Below is a small trained network, with its code and all its weights. Each question gives an input and a class and asks what happens when units are switched off, that is, made to give their printed mean instead of their output.

import numpy as np


def w(rows, s, z=0):
    codes = np.array(rows[::2]) - 128.0
    scale = np.full(codes.shape[1], s)
    scale[-1] = z or s
    return codes * scale


def f(y):
    return y / 2 * (1 + np.tanh(0.7978845608 * (y + 0.044715 * y**3)))


def log_softmax(a):
    a = a - a.max(-1, keepdims=True)
    return a - np.log(np.exp(a).sum(-1, keepdims=True))


def net(x, mask):
    res = np.array(x, float).reshape(1, 3) / 4 @ E
    y = f(res @ A[0][:, :-1].T + A[0][:, -1])
    res = res + np.where(mask, y, B[0][:, -1]) @ B[0][:, :-1]
    return log_softmax(res[-1] @ U[:, :-1].T + U[:, -1])


A, B = {}, {}
E = w([
[160,185,110,31,45,121],'x0',
[90,122,246,151,77,60],'x1',
[188,185,219,123,173,169],'x2',
],0.011)
A[0] = w([
[2,104,71,129,79,112,91],'N1',
[66,74,164,247,209,171,121],'N2',
[177,123,42,85,163,216,83],'N3',
[104,77,149,195,208,138,102],'N4',
[120,85,122,240,198,127,86],'N5',
[118,107,206,123,60,61,86],'N6',
[68,49,53,125,69,94,93],'N7',
[196,158,125,67,6,116,96],'N8',
[79,180,169,175,95,90,156],'N9',
[99,122,202,139,118,39,116],'N10',
[151,185,98,38,20,120,102],'N11',
[125,66,136,223,170,163,101],'N12',
[139,93,133,150,131,123,252],'N13',
[189,183,115,50,44,103,82],'N14',
[128,177,131,39,83,162,154],'N15',
[140,160,123,73,110,111,71],'N16',
[35,96,239,126,49,31,102],'N17',
[154,157,32,133,141,230,82],'N18',
[86,156,201,219,19,97,83],'N19',
[184,117,35,151,186,150,129],'N20',
[70,53,33,156,32,38,112],'N21',
[219,186,205,120,191,165,77],'N22',
[226,154,223,146,132,206,84],'N23',
[73,67,65,127,94,139,92],'N24',
[143,184,154,183,110,141,167],'N25',
],0.0092,0.015)
B[0] = w([
[155,171,202,169,153,194,171],'N1',
[69,124,90,158,51,123,218],'N2',
[150,62,138,41,153,178,178],'N3',
[83,112,129,149,50,131,179],'N4',
[71,73,144,173,55,133,181],'N5',
[145,57,125,78,149,162,161],'N6',
[162,192,207,176,152,182,180],'N7',
[80,97,108,166,70,140,172],'N8',
[148,131,85,95,135,133,174],'N9',
[157,84,102,67,162,145,171],'N10',
[84,104,102,171,63,102,183],'N11',
[91,107,129,143,63,121,177],'N12',
[145,186,66,99,113,65,251],'N13',
[50,64,164,195,63,125,166],'N14',
[94,148,79,169,83,110,182],'N15',
[84,59,239,146,88,200,130],'N16',
[161,83,101,75,153,149,202],'N17',
[154,27,153,38,178,180,174],'N18',
[142,56,140,46,162,172,168],'N19',
[149,101,83,60,146,146,190],'N20',
[192,200,191,177,141,180,211],'N21',
[166,171,252,200,152,237,172],'N22',
[170,182,205,176,149,205,170],'N23',
[140,153,189,105,131,163,160],'N24',
[161,162,86,123,125,138,165],'N25',
],0.012,0.015)
U = w([
[69,110,113,151,29,152,113],'0',
[171,64,111,40,161,173,108],'1',
[182,221,202,159,137,189,118],'2',
[157,249,10,109,133,70,251],'3',
[107,105,146,158,168,128,102],'4',
[110,112,131,158,172,99,104],'5',
[95,127,145,128,141,93,106],'6',
[108,101,149,171,188,93,105],'7',
],0.014,0.015)

Each question gives the input, the list of numbers given to net, and the class t.
The units are the neurons (one row each of A and B). Each row of codes is followed by its name. A weight is (code - 128) times the scale printed after its matrix; where a second scale follows, it is the last column's (A, B and U).
mask holds one flag per neuron, in row order. A switched-off neuron (its flag False) gives its mean, the last column of its row in B, instead of its output. The means were averaged over made-up inputs and are rounded, as every weight is.
A unit's drop is (log p(t) with every unit on - log p(t) with that unit switched off) / (log p(t) with every unit on - log p(t) with every unit switched off).
The circuit of an input: a set's keep is (log p(t) with only the set's units on - log p(t) with every unit switched off) / (log p(t) with every unit on - log p(t) with every unit switched off). Starting from the 12 units with the biggest drops (on a tie, the unit counted first), units are removed one at a time, each time the one whose removal leaves the highest keep (on an exact tie, the one counted first), for as long as the keep stays at least 0.8.
circuit, biggest first: the units of the circuit, biggest drop first
k most important neurons: the k neurons with the biggest drops, biggest first
drop when u is switched off: that unit's drop, to one decimal
input [-2,6,-6], class 1: circuit, biggest first	(N17)
input [-3,-7,-8], class 2: 2 most important neurons	(N21 N7)
input [0,3,-1], class 3: 2 most important neurons	(N18 N3)
input [-5,6,-2], class 1: 2 most important neurons	(N17 N19)
input [-4,7,-8], class 2: 3 most important neurons	(N21 N7 N1)
input [6,-6,5], class 0: 3 most important neurons	(N14 N15 N11)
input [-4,4,4], class 0: 2 most important neurons	(N2 N21)
input [7,-2,-8], class 2: 4 most important neurons	(N21 N7 N1 N2)
input [0,3,3], class 3: 3 most important neurons	(N18 N3 N21)
input [-6,8,2], class 1: 3 most important neurons	(N17 N19 N10)
input [8,-2,8], class 0: 2 most important neurons	(N14 N11)
input [2,-8,-7], class 1: 2 most important neurons	(N18 N3)
input [3,3,3], class 3: drop when N5 is switched off	0.2
input [5,8,-7], class 1: circuit, biggest first	(N17)
input [-5,-1,5], class 0: drop when N2 is switched off	0.7
input [-4,-6,-7], class 2: drop when N1 is switched off	0.2
